Below is a small trained network, with its code and all its weights. Each question gives an input and a target symbol and asks what happens when units are switched off, that is, made to give their printed mean instead of their output.

import numpy as np


def w(rows, s, z=0):
    codes = np.array(rows[::2]) - 128.0
    scale = np.full(codes.shape[1], s)
    scale[-1] = z or s
    return codes * scale


def norm(h):
    return h / np.sqrt((h * h).mean(-1, keepdims=True) + 1e-5)


def f(y):
    return np.maximum(y, 0)


def softmax(a):
    e = np.exp(a - a.max(-1, keepdims=True))
    return e / e.sum(-1, keepdims=True)


def log_softmax(a):
    a = a - a.max(-1, keepdims=True)
    return a - np.log(np.exp(a).sum(-1, keepdims=True))


def net(x, mask):
    ids = ['αβγδζθλξπστφ'.index(c) for c in x.split()]
    T = len(ids)
    res = E[ids] + P[:T]
    q, k, v = (norm(res) @ M[0].T for M in (Q, K, V))
    z = softmax(np.where(np.tri(T) > 0, q @ k.T / 2**0.5, -1e9)) @ v
    res = res + np.where(mask[0], z, O[0][:, -1]) @ O[0][:, :-1]
    y = f(norm(res) @ A[0][:, :-1].T + A[0][:, -1])
    res = res + np.where(mask[1:13], y, B[0][:, -1]) @ B[0][:, :-1]
    return log_softmax(norm(res)[-1] @ U[:, :-1].T + U[:, -1])


Q, K, V, O, A, B = {}, {}, {}, {}, {}, {}
E = w([
[170,98,149,87,172,63,7,159,99],'α',
[129,67,208,80,167,119,232,26,167],'β',
[203,145,127,112,172,132,128,128,196],'γ',
[83,163,146,112,135,132,113,137,134],'δ',
[83,142,146,114,148,122,110,126,113],'ζ',
[82,157,133,110,165,127,107,123,108],'θ',
[120,170,82,95,142,137,191,202,99],'λ',
[84,150,168,123,137,126,119,137,110],'ξ',
[62,123,101,154,125,215,167,91,151],'π',
[97,109,142,114,95,177,66,75,163],'σ',
[82,173,154,119,140,133,118,132,125],'τ',
[97,95,127,190,154,66,139,52,98],'φ',
],0.015)
P = w([
[146,108,162,123,2,61,192,147,67],'0',
[159,130,179,173,111,152,147,152,124],'1',
[153,118,155,163,129,145,130,154,125],'2',
[154,116,131,150,142,146,122,142,127],'3',
[156,99,117,145,148,140,114,131,128],'4',
[156,105,103,138,155,142,109,133,128],'5',
],0.0059)
Q[0] = w([
[56,146,140,98,123,182,99,92,132],'head 1',
[2,248,212,118,177,113,52,148,35],'head 1',
],0.0067)
K[0] = w([
[87,143,118,118,3,148,175,78,162],'head 1',
[45,153,104,5,5,7,149,95,17],'head 1',
],0.0058)
V[0] = w([
[88,205,241,135,236,192,220,103,193],'head 1',
[165,149,142,87,214,116,75,107,1],'head 1',
],0.0039)
O[0] = w([
[120,105,183,71,139,31,162,128,150,251],'head 1',
[74,152,113,95,78,233,255,88,150,88],'head 1',
],0.009,0.0013)
A[0] = w([
[210,142,133,140,141,219,64,167,98,120],'neuron 1',
[135,137,182,91,110,139,126,110,98,148],'neuron 2',
[101,158,141,114,134,27,163,107,103,142],'neuron 3',
[164,149,116,138,168,39,173,165,147,92],'neuron 4',
[139,126,86,145,181,78,112,150,164,103],'neuron 5',
[239,114,38,109,149,142,96,128,226,93],'neuron 6',
[138,122,161,178,76,140,172,125,205,63],'neuron 7',
[174,133,160,156,40,127,84,92,205,65],'neuron 8',
[167,163,148,139,142,66,61,158,74,167],'neuron 9',
[88,135,113,91,117,192,209,128,108,102],'neuron 10',
[128,150,134,42,163,127,255,147,119,3],'neuron 11',
[85,166,79,132,157,115,99,147,119,133],'neuron 12',
],0.0087,0.0036)
B[0] = w([
[151,62,135,112,178,157,106,88,143,227],'neuron 1',
[107,142,118,87,129,87,90,136,135,206],'neuron 2',
[155,132,111,181,173,163,112,78,133,239],'neuron 3',
[75,72,126,170,115,172,125,173,88,204],'neuron 4',
[111,138,149,127,133,141,109,170,171,181],'neuron 5',
[94,88,72,213,146,101,140,1,89,194],'neuron 6',
[176,136,83,121,89,122,143,84,69,165],'neuron 7',
[37,71,122,110,87,161,153,144,88,207],'neuron 8',
[146,137,81,112,78,147,173,134,152,249],'neuron 9',
[170,110,98,166,138,99,126,154,106,254],'neuron 10',
[127,98,158,62,137,153,151,158,172,246],'neuron 11',
[132,130,168,124,78,94,142,130,113,193],'neuron 12',
],0.01,0.0047)
U = w([
[151,106,88,230,127,189,231,64,99,137],'α',
[61,121,135,199,217,146,111,138,196,2],'β',
[124,96,214,90,172,101,165,96,212,88],'γ',
[151,176,93,111,35,119,166,91,192,241],'δ',
[145,97,134,145,147,73,85,154,24,62],'ζ',
[125,104,93,88,123,150,218,199,97,154],'θ',
[55,104,179,65,24,195,118,107,101,113],'λ',
[94,169,184,117,103,40,118,123,82,242],'ξ',
[147,123,100,181,92,85,80,192,192,142],'π',
[254,89,79,81,115,156,64,99,169,58],'σ',
[81,223,92,98,156,147,145,73,176,181],'τ',
[160,120,208,135,174,172,80,119,61,14],'φ',
],0.0087,0.0023)

Each question gives the input, a string of symbols that net reads in full, and the target symbol t.
The units are the heads (2 rows each of Q, K, V and O) and the neurons (one row each of A and B). Each row of codes is followed by its name. A weight is (code - 128) times the scale printed after its matrix; where a second scale follows, it is the last column's (O, A, B and U).
mask holds one flag per unit, heads first, then neurons. A switched-off unit (its flag False) gives its mean, the last column of its rows in O or B, instead of its output. The means were averaged over made-up inputs and are rounded, as every weight is.
A unit's drop is (log p(t) with every unit on - log p(t) with that unit switched off) / (log p(t) with every unit on - log p(t) with every unit switched off).
The circuit of an input: a set's keep is (log p(t) with only the set's units on - log p(t) with every unit switched off) / (log p(t) with every unit on - log p(t) with every unit switched off). Starting from the 12 units with the biggest drops (on a tie, the unit counted first), units are removed one at a time, each time the one whose removal leaves the highest keep (on an exact tie, the one counted first), for as long as the keep stays at least 0.8.
circuit, biggest first: the units of the circuit, biggest drop first
k most important neurons: the k neurons with the biggest drops, biggest first
drop of u: that unit's drop, to one decimal
input γ γ δ, target γ: circuit, biggest first -> [head 1]
input θ β π θ θ π, target β: 2 most important neurons -> [neuron 11; neuron 9]
input θ π θ θ δ, target θ: circuit, biggest first -> [head 1; neuron 10; neuron 3; neuron 6]
input σ σ τ θ ζ, target σ: circuit, biggest first -> [head 1; neuron 1; neuron 9]
input α λ λ α δ, target α: circuit, biggest first -> [head 1; neuron 10]
input σ θ τ, target σ: 2 most important neurons -> [neuron 1; neuron 9]
input π α γ θ, target π: circuit, biggest first -> [head 1; neuron 9; neuron 5]
input σ σ θ, target σ: circuit, biggest first -> [head 1; neuron 1; neuron 9]
input ζ δ τ, target ζ: 3 most important neurons -> [neuron 10; neuron 9; neuron 11]
input ξ γ ξ π τ, target ξ: 2 most important neurons -> [neuron 12; neuron 1]
input δ θ α α θ, target δ: 2 most important neurons -> [neuron 9; neuron 12]
input ζ θ σ θ β δ, target ζ: 3 most important neurons -> [neuron 10; neuron 9; neuron 11]
input τ φ π γ θ, target τ: 3 most important neurons -> [neuron 3; neuron 9; neuron 10]
input λ λ σ θ ζ, target λ: 2 most important neurons -> [neuron 12; neuron 10]
input ξ α α, target σ: circuit, biggest first -> [neuron 9]
input ζ θ β γ θ, target ζ: 4 most important neurons -> [neuron 10; neuron 12; neuron 9; neuron 3]
input γ λ β θ, target γ: 2 most important neurons -> [neuron 11; neuron 12]
input β β θ, target β: drop of neuron 7 -> 0.1
input σ φ γ, target α: drop of neuron 6 -> 0.9
input ξ α σ β θ θ, target ξ: drop of neuron 8 -> 0.2
